Below is a small trained network, with its code and all its weights. Each question gives an input and a target symbol and asks what happens when units are switched off, that is, made to give their printed mean instead of their output.

import numpy as np


def w(rows, s, z=0):
    codes = np.array(rows[::2]) - 128.0
    scale = np.full(codes.shape[1], s)
    scale[-1] = z or s
    return codes * scale


def f(y):
    return np.maximum(y, 0)


def softmax(a):
    e = np.exp(a - a.max(-1, keepdims=True))
    return e / e.sum(-1, keepdims=True)


def log_softmax(a):
    a = a - a.max(-1, keepdims=True)
    return a - np.log(np.exp(a).sum(-1, keepdims=True))


def net(x, mask):
    ids = ['ΓΠβδεζθλξστψ'.index(c) for c in x.split()]
    T = len(ids)
    res = E[ids] + P[:T]
    u = 0
    for l in range(3):
        q, k, v = (res @ M[l].T for M in (Q, K, V))
        z = softmax(np.where(np.tri(T) > 0, q @ k.T / 4**0.5, -1e9)) @ v
        res = res + np.where(mask[u], z, O[l][:, -1]) @ O[l][:, :-1]
        u += 1
        y = f(res @ A[l][:, :-1].T + A[l][:, -1])
        res = res + np.where(mask[u : u + 12], y, B[l][:, -1]) @ B[l][:, :-1]
        u += 12
    return log_softmax(res[-1] @ U[:, :-1].T + U[:, -1])


Q, K, V, O, A, B = {}, {}, {}, {}, {}, {}
E = w([
[126,104,158,68],'Γ',
[151,81,200,163],'Π',
[133,76,168,108],'β',
[159,182,133,207],'δ',
[139,152,107,137],'ε',
[102,179,90,112],'ζ',
[136,109,97,57],'θ',
[117,152,112,52],'λ',
[190,42,143,117],'ξ',
[133,89,202,168],'σ',
[198,107,108,97],'τ',
[250,160,132,192],'ψ',
],0.017)
P = w([
[154,165,158,67],'0',
[56,52,51,238],'1',
[148,180,114,196],'2',
[154,175,184,61],'3',
[45,122,73,255],'4',
[145,182,119,192],'5',
[156,176,191,56],'6',
],0.01)
Q[0] = w([
[94,193,43,175],'L0H1',
[150,48,108,238],'L0H1',
[73,193,225,98],'L0H1',
[22,94,254,117],'L0H1',
],0.0076)
K[0] = w([
[159,254,13,124],'L0H1',
[240,89,110,208],'L0H1',
[63,179,202,85],'L0H1',
[111,64,92,31],'L0H1',
],0.0071)
V[0] = w([
[118,204,63,226],'L0H1',
[133,98,178,71],'L0H1',
[208,181,132,255],'L0H1',
[98,179,206,175],'L0H1',
],0.004)
O[0] = w([
[157,115,78,110,181],'L0H1',
[150,14,79,61,101],'L0H1',
[163,1,85,137,251],'L0H1',
[43,217,195,49,132],'L0H1',
],0.0053,0.0021)
A[0] = w([
[123,164,125,66,91],'L0N1',
[65,139,226,79,157],'L0N2',
[110,183,128,107,87],'L0N3',
[108,132,176,122,57],'L0N4',
[75,162,88,174,67],'L0N5',
[250,95,141,36,53],'L0N6',
[118,72,202,105,101],'L0N7',
[112,180,119,181,82],'L0N8',
[149,171,19,132,123],'L0N9',
[74,143,122,50,172],'L0N10',
[94,151,114,196,4],'L0N11',
[157,84,110,149,103],'L0N12',
],0.011,0.0028)
B[0] = w([
[4,107,56,71,175],'L0N1',
[161,8,22,217,183],'L0N2',
[121,178,47,181,154],'L0N3',
[119,59,116,106,138],'L0N4',
[90,72,196,29,167],'L0N5',
[164,85,168,10,254],'L0N6',
[253,95,200,184,170],'L0N7',
[135,54,57,88,168],'L0N8',
[187,84,185,224,205],'L0N9',
[54,27,30,160,183],'L0N10',
[109,105,151,32,163],'L0N11',
[66,204,78,85,172],'L0N12',
],0.0048,0.0071)
Q[1] = w([
[148,70,151,19],'L1H1',
[85,76,147,81],'L1H1',
[87,3,120,159],'L1H1',
[211,74,121,114],'L1H1',
],0.0059)
K[1] = w([
[148,82,184,116],'L1H1',
[57,46,2,168],'L1H1',
[86,38,111,148],'L1H1',
[223,112,84,60],'L1H1',
],0.0059)
V[1] = w([
[1,67,160,78],'L1H1',
[71,95,205,219],'L1H1',
[145,77,62,141],'L1H1',
[214,103,53,53],'L1H1',
],0.0074)
O[1] = w([
[183,77,54,127,131],'L1H1',
[153,130,147,173,60],'L1H1',
[37,102,173,146,195],'L1H1',
[109,134,253,152,254],'L1H1',
],0.0062,0.0078)
A[1] = w([
[90,219,106,127,184],'L1N1',
[75,243,121,132,145],'L1N2',
[65,212,44,93,129],'L1N3',
[170,169,2,167,139],'L1N4',
[89,208,31,89,148],'L1N5',
[112,92,116,127,89],'L1N6',
[191,49,114,188,205],'L1N7',
[114,181,242,142,93],'L1N8',
[27,121,234,125,148],'L1N9',
[62,38,218,91,66],'L1N10',
[172,229,155,171,252],'L1N11',
[121,187,169,190,93],'L1N12',
],0.0082,0.0035)
B[1] = w([
[159,179,142,165,143],'L1N1',
[254,165,108,155,143],'L1N2',
[105,107,181,159,155],'L1N3',
[140,51,197,225,139],'L1N4',
[110,118,207,185,155],'L1N5',
[123,168,61,70,153],'L1N6',
[117,114,203,170,223],'L1N7',
[154,181,14,117,190],'L1N8',
[159,151,130,115,206],'L1N9',
[186,73,99,119,255],'L1N10',
[90,185,139,79,174],'L1N11',
[100,108,83,74,150],'L1N12',
],0.0071,0.0081)
Q[2] = w([
[28,29,124,236],'L2H1',
[100,86,74,2],'L2H1',
[94,232,77,125],'L2H1',
[37,98,142,75],'L2H1',
],0.0056)
K[2] = w([
[61,56,83,198],'L2H1',
[112,89,72,2],'L2H1',
[124,236,121,134],'L2H1',
[54,70,101,108],'L2H1',
],0.007)
V[2] = w([
[163,149,141,134],'L2H1',
[254,173,71,206],'L2H1',
[102,115,163,94],'L2H1',
[5,113,80,141],'L2H1',
],0.0046)
O[2] = w([
[185,55,136,110,128],'L2H1',
[205,87,108,154,84],'L2H1',
[87,149,160,118,168],'L2H1',
[59,184,1,106,4],'L2H1',
],0.0061,0.003)
A[2] = w([
[125,121,153,135,207],'L2N1',
[105,171,131,87,253],'L2N2',
[186,124,168,94,79],'L2N3',
[58,32,196,246,168],'L2N4',
[151,220,121,157,45],'L2N5',
[56,202,68,208,88],'L2N6',
[162,154,165,154,20],'L2N7',
[125,186,146,147,92],'L2N8',
[150,139,195,185,199],'L2N9',
[218,162,139,197,14],'L2N10',
[174,148,123,49,49],'L2N11',
[167,189,120,238,115],'L2N12',
],0.011,0.0052)
B[2] = w([
[112,169,150,138,173],'L2N1',
[138,153,127,255,157],'L2N2',
[119,102,115,200,201],'L2N3',
[57,139,90,93,248],'L2N4',
[139,41,88,118,141],'L2N5',
[143,147,210,91,145],'L2N6',
[125,121,67,139,148],'L2N7',
[179,69,144,127,137],'L2N8',
[110,176,131,136,210],'L2N9',
[169,121,58,140,168],'L2N10',
[117,208,78,55,171],'L2N11',
[156,61,145,46,163],'L2N12',
],0.0095,0.015)
U = w([
[184,103,170,191,209],'Γ',
[159,101,38,138,34],'Π',
[130,135,82,74,62],'β',
[133,56,228,192,129],'δ',
[127,109,94,223,100],'ε',
[62,152,29,168,151],'ζ',
[146,200,218,240,253],'θ',
[130,99,87,254,27],'λ',
[79,208,180,127,181],'ξ',
[135,221,66,160,74],'σ',
[142,43,125,105,30],'τ',
[167,158,175,58,158],'ψ',
],0.0088,0.0059)

Each question gives the input, a string of symbols that net reads in full, and the target symbol t.
The units are the heads (4 rows each of Q, K, V and O) and the neurons (one row each of A and B). Each row of codes is followed by its name. A weight is (code - 128) times the scale printed after its matrix; where a second scale follows, it is the last column's (O, A, B and U).
mask holds one flag per unit, layer by layer, with each layer's heads first. A switched-off unit (its flag False) gives its mean, the last column of its rows in O or B, instead of its output. The means were averaged over made-up inputs and are rounded, as every weight is.
A unit's drop is (log p(t) with every unit on - log p(t) with that unit switched off) / (log p(t) with every unit on - log p(t) with every unit switched off).
The circuit of an input: a set's keep is (log p(t) with only the set's units on - log p(t) with every unit switched off) / (log p(t) with every unit on - log p(t) with every unit switched off). Starting from the 12 units with the biggest drops (on a tie, the unit counted first), units are removed one at a time, each time the one whose removal leaves the highest keep (on an exact tie, the one counted first), for as long as the keep stays at least 0.8.
circuit, biggest first: the units of the circuit, biggest drop first
unit that matters most: the unit with the biggest drop
k most important neurons: the k neurons with the biggest drops, biggest first
top k neurons in layer l: the k neurons of layer l with the biggest drops, biggest first
drop of u: that unit's drop, to one decimal
input λ ψ β τ δ ε, target θ: unit that matters most : L0N2
input Π δ Π β, target δ: 2 most important neurons : [L0N7, L0N2]
input ψ ξ δ, target Γ: circuit, biggest first : [L2N12, L2H1]
input ε ζ ψ ξ ε τ ε, target θ: circuit, biggest first : [L2N4, L2N12]
input ε θ ε β, target δ: circuit, biggest first : [L0N2, L0N7, L2N11, L1N7]
input ε δ ζ Γ ψ, target ζ: circuit, biggest first : [L2N4, L1N4, L0N6]
input ε λ λ τ δ ψ Γ, target τ: 2 most important neurons : [L0N2, L0N10]
input ε λ Π λ Γ Γ Γ, target τ: circuit, biggest first : [L0N2, L1N10, L0N6, L2N9]
input Π σ σ, target ζ: top 2 neurons in layer 2 : [L2N4, L2N10]
input ψ τ ξ ξ, target Γ: 4 most important neurons : [L2N3, L0N7, L2N4, L1N10]
input τ λ ε ζ σ, target ζ: 2 most important neurons : [L2N4, L0N6]
input τ τ Γ, target θ: 2 most important neurons : [L2N4, L2N12]
input β θ ξ ε ψ, target ζ: top 2 neurons in layer 0 : [L0N8, L0N6]
input ε σ ψ Π ξ, target ζ: circuit, biggest first : [L2N4]
input σ β σ δ τ τ, target θ: 2 most important neurons : [L2N4, L1N10]
input τ ε τ τ ψ ξ ξ, target Γ: 2 most important neurons : [L2N3, L0N7]
input τ δ β, target θ: 2 most important neurons : [L0N10, L0N2]
input τ ζ λ σ ξ λ δ, target Π: 2 most important neurons : [L1N2, L2N5]
input Γ τ λ, target θ: top 2 neurons in layer 0 : [L0N2, L0N12]
input τ λ β, target θ: top 3 neurons in layer 0 : [L0N10, L0N2, L0N9]
input λ σ τ δ ε ζ ψ, target σ: most important neuron : [L2N11]
input τ θ τ σ τ, target ξ: top 2 neurons in layer 2 : [L2N3, L2N4]
input δ ψ δ β Π, target ζ: top 2 neurons in layer 2 : [L2N4, L2N6]
input δ σ ζ ψ, target σ: drop of L0N6 : 0.3
input δ ψ τ τ ζ σ λ, target ζ: drop of L0N2 : 0.9
input τ τ Γ σ Π, target ζ: drop of L1N9 : -0.1
